Below is a small trained network, with its code and all its weights. Each question gives an input and a class and asks what happens when units are switched off, that is, made to give their printed mean instead of their output.

import numpy as np


def w(rows, s, z=0):
    codes = np.array(rows[::2]) - 128.0
    scale = np.full(codes.shape[1], s)
    scale[-1] = z or s
    return codes * scale


def norm(h):
    return h / np.sqrt((h * h).mean(-1, keepdims=True) + 1e-5)


def f(y):
    return np.maximum(y, 0)


def log_softmax(a):
    a = a - a.max(-1, keepdims=True)
    return a - np.log(np.exp(a).sum(-1, keepdims=True))


def net(x, mask):
    res = np.array(x, float).reshape(1, 8) / 4 @ E
    u = 0
    for l in range(4):
        y = f(norm(res) @ A[l][:, :-1].T + A[l][:, -1])
        res = res + np.where(mask[u : u + 8], y, B[l][:, -1]) @ B[l][:, :-1]
        u += 8
    return log_softmax(norm(res)[-1] @ U[:, :-1].T + U[:, -1])


A, B = {}, {}
E = w([
[143,147,82,172,24,73,181,107,59,231,132,86],'x0',
[59,84,208,108,144,11,142,140,120,89,164,173],'x1',
[104,229,208,229,39,137,65,165,8,134,10,143],'x2',
[182,128,166,66,222,154,175,152,211,121,199,103],'x3',
[128,210,166,37,173,222,191,136,163,145,107,151],'x4',
[133,65,212,86,212,122,215,160,184,98,240,72],'x5',
[24,88,125,63,91,183,189,53,64,31,152,140],'x6',
[164,82,76,162,29,186,177,37,138,235,64,126],'x7',
],0.0014)
A[0] = w([
[101,110,94,88,117,119,175,86,116,109,190,99,2],'0.n0',
[129,155,133,140,52,252,154,106,98,151,51,144,33],'0.n1',
[118,109,58,87,66,108,197,70,83,170,177,103,93],'0.n2',
[156,123,173,146,192,131,57,130,163,99,49,142,71],'0.n3',
[135,221,146,135,148,110,100,166,117,148,67,148,56],'0.n4',
[91,100,131,160,71,123,115,136,88,129,80,146,60],'0.n5',
[114,74,135,105,161,127,151,117,157,93,169,111,72],'0.n6',
[190,105,101,111,139,183,110,78,203,204,70,164,129],'0.n7',
],0.0023,0.0015)
B[0] = w([
[119,128,141,164,157,188,102,222,160,88,151,173,183],'0.n0',
[49,210,120,119,45,51,137,44,28,74,95,59,247],'0.n1',
[124,148,150,150,182,226,110,252,191,116,126,148,250],'0.n2',
[103,118,76,124,140,188,157,174,180,118,180,175,182],'0.n3',
[130,97,147,97,178,210,146,150,169,111,182,148,199],'0.n4',
[100,205,125,111,83,131,135,68,85,102,89,109,206],'0.n5',
[164,153,139,119,143,195,130,95,152,79,166,145,207],'0.n6',
[128,114,83,179,40,109,233,139,121,213,121,73,233],'0.n7',
],0.0021,0.0017)
A[1] = w([
[113,34,117,110,178,135,162,89,164,77,194,93,80],'1.n0',
[136,125,130,117,111,148,124,77,117,122,74,145,97],'1.n1',
[86,112,195,48,177,135,182,110,166,134,132,146,26],'1.n2',
[87,78,131,141,80,22,87,99,61,108,119,113,11],'1.n3',
[168,163,239,145,138,60,198,173,129,198,167,107,72],'1.n4',
[69,71,150,176,38,29,104,126,47,116,102,163,80],'1.n5',
[94,84,160,155,97,20,97,125,78,107,135,149,61],'1.n6',
[133,110,112,119,159,5,69,151,134,115,155,168,82],'1.n7',
],0.0025,0.0011)
B[1] = w([
[158,109,184,150,138,87,1,152,114,68,207,230,235],'1.n0',
[79,155,130,119,101,49,169,127,115,115,154,98,164],'1.n1',
[58,141,113,137,130,178,47,199,130,52,147,240,191],'1.n2',
[93,225,110,110,48,199,144,47,80,96,96,144,198],'1.n3',
[188,53,40,140,109,114,159,126,184,231,105,38,195],'1.n4',
[70,222,76,112,20,228,173,27,83,101,89,103,250],'1.n5',
[59,228,75,112,13,201,206,47,80,133,67,89,195],'1.n6',
[53,228,84,157,86,159,167,161,120,171,77,80,183],'1.n7',
],0.002,0.0024)
A[2] = w([
[137,125,124,220,73,92,22,127,77,108,88,113,61],'2.n0',
[90,90,171,47,192,99,193,101,147,97,177,129,109],'2.n1',
[91,92,252,169,89,91,147,138,25,91,122,91,91],'2.n2',
[139,144,207,128,208,127,76,195,140,86,126,172,125],'2.n3',
[91,111,250,24,241,131,172,143,140,46,159,192,3],'2.n4',
[146,166,145,159,107,136,74,105,31,114,43,136,81],'2.n5',
[156,163,190,157,233,125,7,189,116,78,74,149,24],'2.n6',
[118,150,80,89,168,46,31,148,160,143,79,213,90],'2.n7',
],0.0025,0.0011)
B[2] = w([
[58,149,120,91,134,207,176,115,123,62,161,175,209],'2.n0',
[114,133,144,141,150,128,31,155,92,59,119,216,204],'2.n1',
[142,136,29,137,92,202,180,98,170,166,107,96,198],'2.n2',
[63,104,145,146,161,145,138,180,129,66,163,160,216],'2.n3',
[61,105,95,181,152,178,102,180,156,33,179,251,251],'2.n4',
[93,164,129,77,104,79,126,68,101,55,159,154,240],'2.n5',
[55,76,176,134,203,117,124,210,136,77,188,174,185],'2.n6',
[128,75,85,171,134,155,180,197,186,166,146,101,158],'2.n7',
],0.0029,0.0024)
A[3] = w([
[135,185,130,3,138,192,149,50,78,113,34,110,28],'3.n0',
[152,157,164,42,177,183,199,115,162,132,124,118,164],'3.n1',
[142,89,97,137,109,127,136,89,146,121,173,115,137],'3.n2',
[152,139,124,166,110,90,129,151,131,191,87,119,140],'3.n3',
[111,139,143,166,86,115,103,138,108,128,101,135,87],'3.n4',
[152,148,145,151,144,144,94,130,145,135,86,152,118],'3.n5',
[201,94,162,141,110,156,162,109,128,213,98,89,48],'3.n6',
[183,26,136,119,228,53,112,132,180,103,189,106,7],'3.n7',
],0.0032,0.0011)
B[3] = w([
[89,217,140,177,38,51,126,63,53,108,95,105,251],'3.n0',
[50,105,85,225,75,77,107,118,99,102,106,136,171],'3.n1',
[165,93,150,118,178,101,92,158,147,145,121,162,170],'3.n2',
[73,103,117,122,180,177,164,146,165,106,108,88,175],'3.n3',
[117,129,106,92,113,151,176,88,124,105,136,138,177],'3.n4',
[91,73,121,110,124,105,163,104,120,112,147,119,139],'3.n5',
[88,61,67,154,176,155,144,175,194,136,125,118,176],'3.n6',
[167,189,174,85,53,104,50,38,4,135,72,172,208],'3.n7',
],0.0033,0.0027)
U = w([
[157,77,69,163,149,151,176,154,207,225,103,68,163],'0',
[75,224,111,144,32,142,165,37,62,113,60,98,156],'1',
[255,84,163,87,141,65,59,80,123,177,156,151,95],'2',
[158,122,214,51,153,96,157,104,117,139,102,72,3],'3',
[91,108,175,121,196,158,89,173,150,27,189,218,172],'4',
[162,162,235,126,195,77,109,167,104,158,106,56,57],'5',
],0.0072,0.005)

Each question gives the input, the list of numbers given to net, and the class t.
The units are the neurons (one row each of A and B). Each row of codes is followed by its name. A weight is (code - 128) times the scale printed after its matrix; where a second scale follows, it is the last column's (A, B and U).
mask holds one flag per neuron, layer by layer. A switched-off neuron (its flag False) gives its mean, the last column of its row in B, instead of its output. The means were averaged over made-up inputs and are rounded, as every weight is.
A unit's drop is (log p(t) with every unit on - log p(t) with that unit switched off) / (log p(t) with every unit on - log p(t) with every unit switched off).
The circuit of an input: a set's keep is (log p(t) with only the set's units on - log p(t) with every unit switched off) / (log p(t) with every unit on - log p(t) with every unit switched off). Starting from the 12 units with the biggest drops (on a tie, the unit counted first), units are removed one at a time, each time the one whose removal leaves the highest keep (on an exact tie, the one counted first), for as long as the keep stays at least 0.8.
units of the circuit, in order: the units of the circuit, biggest drop first
most important unit: the unit with the biggest drop
top k neurons: the k neurons with the biggest drops, biggest first
k most important neurons of layer l: the k neurons of layer l with the biggest drops, biggest first
drop of u: that unit's drop, to one decimal
input [5,-1,-8,-7,2,5,0,5], class 0: top neuron -> 0.n7
input [8,4,-2,-2,-7,5,2,6], class 0: units of the circuit, in order -> 0.n2; 3.n0; 3.n7
input [-2,2,-3,-6,-8,6,7,5], class 4: units of the circuit, in order -> 1.n0; 3.n0
input [6,-3,-7,2,-8,0,8,0], class 4: units of the circuit, in order -> 0.n2; 1.n0
input [2,-2,3,5,1,-4,-5,5], class 0: top 2 neurons -> 0.n7; 3.n6
input [-4,-6,2,-8,5,1,-1,-5], class 4: units of the circuit, in order -> 1.n5; 2.n6
input [-5,-8,-5,-1,-8,7,-5,7], class 2: units of the circuit, in order -> 3.n7; 1.n5; 3.n2
input [5,0,-7,-6,-6,3,3,0], class 4: units of the circuit, in order -> 0.n2; 1.n0
input [5,0,1,5,-7,2,0,-3], class 0: units of the circuit, in order -> 1.n4; 3.n0; 2.n5
input [4,3,-8,-5,1,7,-7,6], class 2: 2 most important neurons of layer 1 -> 1.n0; 1.n5
input [3,-2,-2,5,-6,-5,4,-4], class 4: top 2 neurons -> 0.n2; 0.n1
input [7,1,5,8,4,5,0,-2], class 0: top 2 neurons -> 1.n4; 1.n0
input [2,2,2,3,2,-4,3,-5], class 4: 2 most important neurons of layer 0 -> 0.n4; 0.n1
input [2,-5,-3,8,-4,6,-7,-4], class 2: top 2 neurons -> 3.n7; 1.n4
input [7,0,2,-3,4,4,-2,0], class 0: most important unit -> 1.n4
input [2,2,-4,3,2,-7,-5,-5], class 0: 2 most important neurons of layer 1 -> 1.n7; 1.n0
input [4,1,-8,4,6,6,-6,0], class 2: top 3 neurons -> 3.n7; 1.n4; 2.n0
input [1,-6,6,5,-6,1,-7,4], class 0: drop of 3.n3 -> 0.0
input [5,-2,-3,-7,3,-1,-7,7], class 0: drop of 3.n3 -> 0.1
input [5,-5,-7,5,1,-4,4,5], class 0: drop of 1.n5 -> 0.1
input [7,2,-2,6,8,0,6,3], class 4: most important neuron of layer 2 -> 2.n4
